Below is a small trained network, with its code and all its weights. Each question gives an input and a class and asks what happens when units are switched off, that is, made to give their printed mean instead of their output.

import numpy as np


def w(rows, s, z=0):
    codes = np.array(rows[::2]) - 128.0
    scale = np.full(codes.shape[1], s)
    scale[-1] = z or s
    return codes * scale


def f(y):
    return y / 2 * (1 + np.tanh(0.7978845608 * (y + 0.044715 * y**3)))


def log_softmax(a):
    a = a - a.max(-1, keepdims=True)
    return a - np.log(np.exp(a).sum(-1, keepdims=True))


def net(x, mask):
    res = np.array(x, float).reshape(1, 6) / 4 @ E
    y = f(res @ A[0][:, :-1].T + A[0][:, -1])
    res = res + np.where(mask, y, B[0][:, -1]) @ B[0][:, :-1]
    return log_softmax(res[-1] @ U[:, :-1].T + U[:, -1])


A, B = {}, {}
E = w([
[31,129,131,121,175,149,186,129,162,3],'x0',
[183,77,145,118,245,39,67,107,65,100],'x1',
[79,72,28,128,108,34,90,197,172,136],'x2',
[103,70,32,116,171,177,212,64,52,191],'x3',
[127,130,127,126,129,129,129,128,130,126],'x4',
[25,118,164,139,101,126,45,68,53,144],'x5',
],0.0037)
A[0] = w([
[72,97,38,117,95,38,114,171,150,144,156],'n0',
[105,110,71,128,173,152,175,97,95,183,14],'n1',
[32,123,153,115,93,140,45,83,57,140,178],'n2',
[104,112,71,129,175,151,176,97,95,184,22],'n3',
[164,109,131,127,254,83,80,121,97,118,4],'n4',
[246,135,86,112,156,140,199,162,178,101,151],'n5',
[147,166,208,129,86,87,60,154,191,80,49],'n6',
[93,147,116,131,30,183,163,137,160,151,67],'n7',
[204,131,127,120,69,112,86,143,116,236,9],'n8',
[168,167,225,115,143,204,177,82,84,127,166],'n9',
[46,133,128,118,179,140,170,141,155,10,17],'n10',
[94,148,116,130,29,182,163,136,160,151,65],'n11',
],0.01,0.0011)
B[0] = w([
[165,138,127,215,143,201,21,133,200,87,223],'n0',
[142,61,134,120,68,165,166,164,103,75,177],'n1',
[75,106,128,221,156,75,219,170,216,175,212],'n2',
[145,70,136,120,64,167,171,165,104,73,178],'n3',
[208,113,183,120,175,2,112,126,94,76,193],'n4',
[15,126,143,234,129,62,174,147,173,172,233],'n5',
[140,21,95,141,40,185,199,171,66,65,254],'n6',
[190,96,167,113,189,28,107,127,96,88,222],'n7',
[172,119,115,187,171,189,167,27,60,201,220],'n8',
[152,141,80,201,129,170,6,152,202,88,243],'n9',
[211,119,114,187,147,178,135,37,55,247,214],'n10',
[189,93,166,114,191,28,106,126,96,88,221],'n11',
],0.014,0.0044)
U = w([
[164,126,168,97,168,43,108,124,94,90,94],'0',
[150,134,108,139,136,175,145,51,79,210,95],'1',
[121,97,115,109,47,166,171,177,99,74,99],'2',
[116,132,124,128,127,128,127,135,141,130,254],'3',
[130,151,103,144,131,162,60,143,187,102,93],'4',
[47,135,136,150,135,84,177,155,171,171,97],'5',
[76,198,122,46,114,136,129,124,127,137,161],'6',
[78,188,126,2,115,141,128,123,123,142,73],'7',
],0.01,0.0091)

Each question gives the input, the list of numbers given to net, and the class t.
The units are the neurons (one row each of A and B). Each row of codes is followed by its name. A weight is (code - 128) times the scale printed after its matrix; where a second scale follows, it is the last column's (A, B and U).
mask holds one flag per neuron, in row order. A switched-off neuron (its flag False) gives its mean, the last column of its row in B, instead of its output. The means were averaged over made-up inputs and are rounded, as every weight is.
A unit's drop is (log p(t) with every unit on - log p(t) with that unit switched off) / (log p(t) with every unit on - log p(t) with every unit switched off).
The circuit of an input: a set's keep is (log p(t) with only the set's units on - log p(t) with every unit switched off) / (log p(t) with every unit on - log p(t) with every unit switched off). Starting from all 12 units, units are removed one at a time, each time the one whose removal leaves the highest keep (on an exact tie, the one counted first), for as long as the keep stays at least 0.8.
circuit, biggest first: the units of the circuit, biggest drop first
k most important neurons: the k neurons with the biggest drops, biggest first
drop of u: that unit's drop, to one decimal
input [-6,0,2,-4,-1,0], class 1: circuit, biggest first -> n8
input [1,-2,-7,0,7,8], class 5: 2 most important neurons -> n2, n0
input [-8,-6,5,-3,4,4], class 1: 2 most important neurons -> n8, n4
input [2,-2,7,7,-2,-3], class 2: 3 most important neurons -> n3, n1, n9
input [4,-3,6,-1,7,8], class 5: 2 most important neurons -> n2, n9
input [-7,-5,4,8,5,5], class 2: 3 most important neurons -> n3, n1, n10
input [5,-2,2,6,0,-7], class 5: 3 most important neurons -> n5, n6, n8
input [-6,-2,2,1,4,8], class 5: 2 most important neurons -> n2, n10
input [-1,-5,3,-6,-2,6], class 2: 2 most important neurons -> n6, n5
input [7,6,1,8,4,-4], class 2: 3 most important neurons -> n3, n1, n8
input [-5,-1,6,2,-4,3], class 4: 3 most important neurons -> n0, n10, n6
input [-1,-4,2,8,8,-6], class 2: 3 most important neurons -> n3, n1, n2
input [-8,1,2,-5,7,7], class 1: drop of n4 -> 0.0
input [5,4,-4,6,4,-1], class 2: drop of n11 -> 0.2
input [-8,2,2,-8,6,-3], class 1: drop of n1 -> 0.1
input [3,1,5,1,3,-1], class 4: circuit, biggest first -> n0
